Below is a small trained network, with its code and all its weights. Each question gives an input and a target symbol and asks what happens when units are switched off, that is, made to give their printed mean instead of their output.

import numpy as np


def w(rows, s, z=0):
    codes = np.array(rows[::2]) - 128.0
    scale = np.full(codes.shape[1], s)
    scale[-1] = z or s
    return codes * scale


def norm(h):
    return h / np.sqrt((h * h).mean(-1, keepdims=True) + 1e-5)


def f(y):
    return y / 2 * (1 + np.tanh(0.7978845608 * (y + 0.044715 * y**3)))


def softmax(a):
    e = np.exp(a - a.max(-1, keepdims=True))
    return e / e.sum(-1, keepdims=True)


def log_softmax(a):
    a = a - a.max(-1, keepdims=True)
    return a - np.log(np.exp(a).sum(-1, keepdims=True))


def net(x, mask):
    ids = ['ΛΠΣΦΨΩαβγδεηθμξτ'.index(c) for c in x.split()]
    T = len(ids)
    res = E[ids] + P[:T]
    u = 0
    for l in range(2):
        q, k, v = (norm(res) @ M[l].T for M in (Q, K, V))
        z = softmax(np.where(np.tri(T) > 0, q @ k.T / 4**0.5, -1e9)) @ v
        res = res + np.where(mask[u], z, O[l][:, -1]) @ O[l][:, :-1]
        u += 1
        y = f(norm(res) @ A[l][:, :-1].T + A[l][:, -1])
        res = res + np.where(mask[u : u + 4], y, B[l][:, -1]) @ B[l][:, :-1]
        u += 4
    return log_softmax(norm(res)[-1] @ U[:, :-1].T + U[:, -1])


Q, K, V, O, A, B = {}, {}, {}, {}, {}, {}
E = w([
[119,203,115,55,44,172,152,159,111,79],'Λ',
[118,123,162,111,165,90,208,55,81,107],'Π',
[192,83,151,129,26,98,132,163,72,127],'Σ',
[51,144,187,223,117,135,95,139,117,70],'Φ',
[151,115,196,74,163,128,154,151,33,95],'Ψ',
[54,70,150,106,213,150,227,138,165,92],'Ω',
[88,7,154,133,159,101,223,191,113,42],'α',
[139,131,183,107,98,104,226,181,115,145],'β',
[213,153,180,99,90,178,134,137,193,112],'γ',
[115,114,53,154,95,173,161,122,96,116],'δ',
[247,215,206,72,126,143,71,163,112,164],'ε',
[171,131,169,75,47,132,67,182,110,133],'η',
[87,8,129,115,88,154,168,102,129,93],'θ',
[128,105,87,63,183,81,57,85,137,72],'μ',
[103,127,188,83,160,74,125,142,161,189],'ξ',
[188,198,135,102,84,148,109,105,138,129],'τ',
],0.017)
P = w([
[220,145,185,60,111,255,20,120,83,247],'0',
[201,85,192,116,207,188,159,51,135,100],'1',
[179,94,176,125,182,144,185,57,149,82],'2',
[168,115,167,125,143,114,179,71,167,80],'3',
[156,141,155,131,124,98,177,84,172,77],'4',
[135,152,146,132,106,88,175,98,179,75],'5',
[114,167,140,130,91,80,167,102,177,79],'6',
[102,188,142,131,83,77,150,102,166,75],'7',
],0.0071)
Q[0] = w([
[131,195,94,146,129,106,168,185,89,81],'L0H1',
[254,196,201,125,154,117,147,189,113,91],'L0H1',
[85,51,142,123,78,107,118,193,134,112],'L0H1',
[208,66,117,183,164,145,115,157,77,188],'L0H1',
],0.0061)
K[0] = w([
[170,240,135,196,95,114,199,141,50,23],'L0H1',
[224,192,208,58,162,93,172,195,108,95],'L0H1',
[121,24,146,186,123,112,126,253,143,139],'L0H1',
[199,71,41,54,105,117,215,156,119,134],'L0H1',
],0.0051)
V[0] = w([
[60,151,253,158,101,99,114,138,158,178],'L0H1',
[157,98,70,41,108,170,134,81,126,236],'L0H1',
[156,83,153,49,124,146,216,139,101,153],'L0H1',
[140,139,157,221,82,205,199,148,58,102],'L0H1',
],0.0046)
O[0] = w([
[74,87,145,174,186,162,183,72,125,96,117],'L0H1',
[135,225,101,158,182,111,96,184,234,101,172],'L0H1',
[101,74,171,194,99,184,1,129,138,207,251],'L0H1',
[111,192,160,80,184,27,173,53,170,143,77],'L0H1',
],0.0064,0.003)
A[0] = w([
[135,129,127,180,95,198,218,176,76,81,134],'L0N1',
[200,142,159,52,66,241,91,159,69,225,191],'L0N2',
[123,166,151,88,200,66,139,154,176,166,192],'L0N3',
[28,116,178,254,149,153,155,146,141,128,2],'L0N4',
],0.0071,0.0027)
B[0] = w([
[208,82,149,99,206,208,170,67,84,203,179],'L0N1',
[37,70,81,138,151,148,254,15,102,175,253],'L0N2',
[103,36,141,38,143,143,118,95,153,95,190],'L0N3',
[175,251,171,139,19,186,62,94,133,147,180],'L0N4',
],0.0076,0.005)
Q[1] = w([
[105,133,105,114,21,109,114,118,115,90],'L1H1',
[123,47,160,138,190,153,157,2,65,145],'L1H1',
[178,220,56,156,141,128,131,195,183,174],'L1H1',
[168,96,20,199,203,78,119,173,37,135],'L1H1',
],0.0084)
K[1] = w([
[114,177,135,153,84,101,69,172,72,58],'L1H1',
[162,146,187,209,53,167,254,26,73,46],'L1H1',
[146,61,106,29,169,62,148,114,221,128],'L1H1',
[196,75,27,119,178,134,156,143,137,123],'L1H1',
],0.0093)
V[1] = w([
[56,23,128,93,179,153,245,40,172,103],'L1H1',
[134,189,221,132,120,110,25,210,138,123],'L1H1',
[165,106,176,40,103,98,73,117,206,144],'L1H1',
[153,186,90,102,119,69,2,206,129,80],'L1H1',
],0.0068)
O[1] = w([
[136,96,150,79,103,78,187,2,91,121,237],'L1H1',
[164,170,60,147,71,130,118,236,108,142,54],'L1H1',
[111,187,112,124,91,107,165,148,82,68,127],'L1H1',
[100,182,166,139,33,149,198,221,103,185,8],'L1H1',
],0.0099,0.014)
A[1] = w([
[110,171,140,140,94,38,228,61,39,32,137],'L1N1',
[140,110,214,89,120,74,93,86,151,28,16],'L1N2',
[127,91,45,173,254,151,94,175,126,168,94],'L1N3',
[138,195,63,178,170,124,89,109,143,135,3],'L1N4',
],0.0082,0.0039)
B[1] = w([
[124,139,199,150,87,86,157,54,216,133,251],'L1N1',
[91,169,158,231,101,108,176,113,125,187,254],'L1N2',
[85,208,152,148,59,81,126,163,142,132,130],'L1N3',
[152,75,50,174,210,128,246,174,127,125,118],'L1N4',
],0.012,0.0096)
U = w([
[140,67,145,80,178,107,106,58,136,108,180],'Λ',
[152,179,172,206,90,74,212,93,175,170,9],'Π',
[180,187,158,2,56,117,130,117,153,70,115],'Σ',
[104,164,144,77,123,107,133,154,42,154,253],'Φ',
[54,145,161,108,176,179,164,150,159,95,80],'Ψ',
[133,138,80,142,158,67,73,144,143,109,161],'Ω',
[72,111,89,139,88,150,125,119,112,179,108],'α',
[125,191,106,89,152,133,132,121,139,225,134],'β',
[195,95,102,153,77,91,93,118,110,201,95],'γ',
[119,78,158,171,148,121,158,170,114,93,123],'δ',
[173,121,108,113,121,164,124,130,241,139,57],'ε',
[156,139,74,165,170,119,195,140,144,156,131],'η',
[212,123,165,94,150,119,134,165,136,201,170],'θ',
[122,44,121,143,70,158,96,133,179,90,49],'μ',
[101,112,168,107,140,121,49,152,194,200,104],'ξ',
[144,170,154,168,145,186,89,124,106,125,167],'τ',
],0.0097,0.0053)

Each question gives the input, a string of symbols that net reads in full, and the target symbol t.
The units are the heads (4 rows each of Q, K, V and O) and the neurons (one row each of A and B). Each row of codes is followed by its name. A weight is (code - 128) times the scale printed after its matrix; where a second scale follows, it is the last column's (O, A, B and U).
mask holds one flag per unit, layer by layer, with each layer's heads first. A switched-off unit (its flag False) gives its mean, the last column of its rows in O or B, instead of its output. The means were averaged over made-up inputs and are rounded, as every weight is.
A unit's drop is (log p(t) with every unit on - log p(t) with that unit switched off) / (log p(t) with every unit on - log p(t) with every unit switched off).
The circuit of an input: a set's keep is (log p(t) with only the set's units on - log p(t) with every unit switched off) / (log p(t) with every unit on - log p(t) with every unit switched off). Starting from all 10 units, units are removed one at a time, each time the one whose removal leaves the highest keep (on an exact tie, the one counted first), for as long as the keep stays at least 0.8.
circuit, biggest first: the units of the circuit, biggest drop first
most important unit: the unit with the biggest drop
k most important neurons: the k neurons with the biggest drops, biggest first
top k neurons in layer l: the k neurons of layer l with the biggest drops, biggest first
input ξ ξ μ η μ δ μ, target Σ: most important neuron -> L0N1
input Ω δ τ Φ α δ α, target δ: top 3 neurons in layer 1 -> L1N1; L1N2; L1N3
input δ η β θ θ ξ γ δ, target Π: circuit, biggest first -> L0H1; L0N2; L1H1
input Φ ξ γ, target ε: circuit, biggest first -> L1H1; L1N2
input μ δ Λ μ, target Π: 2 most important neurons -> L0N4; L0N2
input β γ θ ξ δ Ω α Ω, target Π: top 2 neurons in layer 1 -> L1N2; L1N1
input Σ Ψ Σ α Φ μ τ, target η: top 2 neurons in layer 1 -> L1N4; L1N1
input μ Φ Π, target Π: circuit, biggest first -> L0N4; L1H1
input Ω η Φ μ, target Ω: circuit, biggest first -> L1H1; L0N4; L1N1
input θ γ δ μ μ ξ δ, target Π: circuit, biggest first -> L0N2; L1H1
input θ δ γ δ δ θ, target Π: circuit, biggest first -> L0H1; L0N2; L1H1; L0N1
input δ α Π Σ Φ, target τ: top 3 neurons in layer 0 -> L0N4; L0N2; L0N3
input ε Π Λ μ ε Φ μ, target Ω: circuit, biggest first -> L1H1; L0N2; L1N1
input η δ ξ ξ γ α μ ξ, target Σ: 2 most important neurons -> L0N4; L0N2
input ξ Π Φ μ Ω, target Ψ: top 2 neurons in layer 0 -> L0N4; L0N2
input μ ξ Φ Ω μ ξ γ, target ε: 4 most important neurons -> L0N4; L1N2; L0N2; L0N1
input ξ Ω ξ, target Π: most important unit -> L0N3
input τ β μ Ω μ γ ξ ξ, target Π: 4 most important neurons -> L0N3; L0N4; L0N1; L0N2
input δ μ Λ μ Φ θ, target μ: 4 most important neurons -> L0N4; L0N2; L1N2; L1N1
input δ μ ξ Φ μ Π β, target θ: 2 most important neurons -> L0N4; L0N2
input ξ ξ β β μ γ τ ξ, target Σ: top 3 neurons in layer 0 -> L0N4; L0N1; L0N2
input τ Λ Ω α μ ξ ξ μ, target Π: 2 most important neurons -> L0N1; L0N2
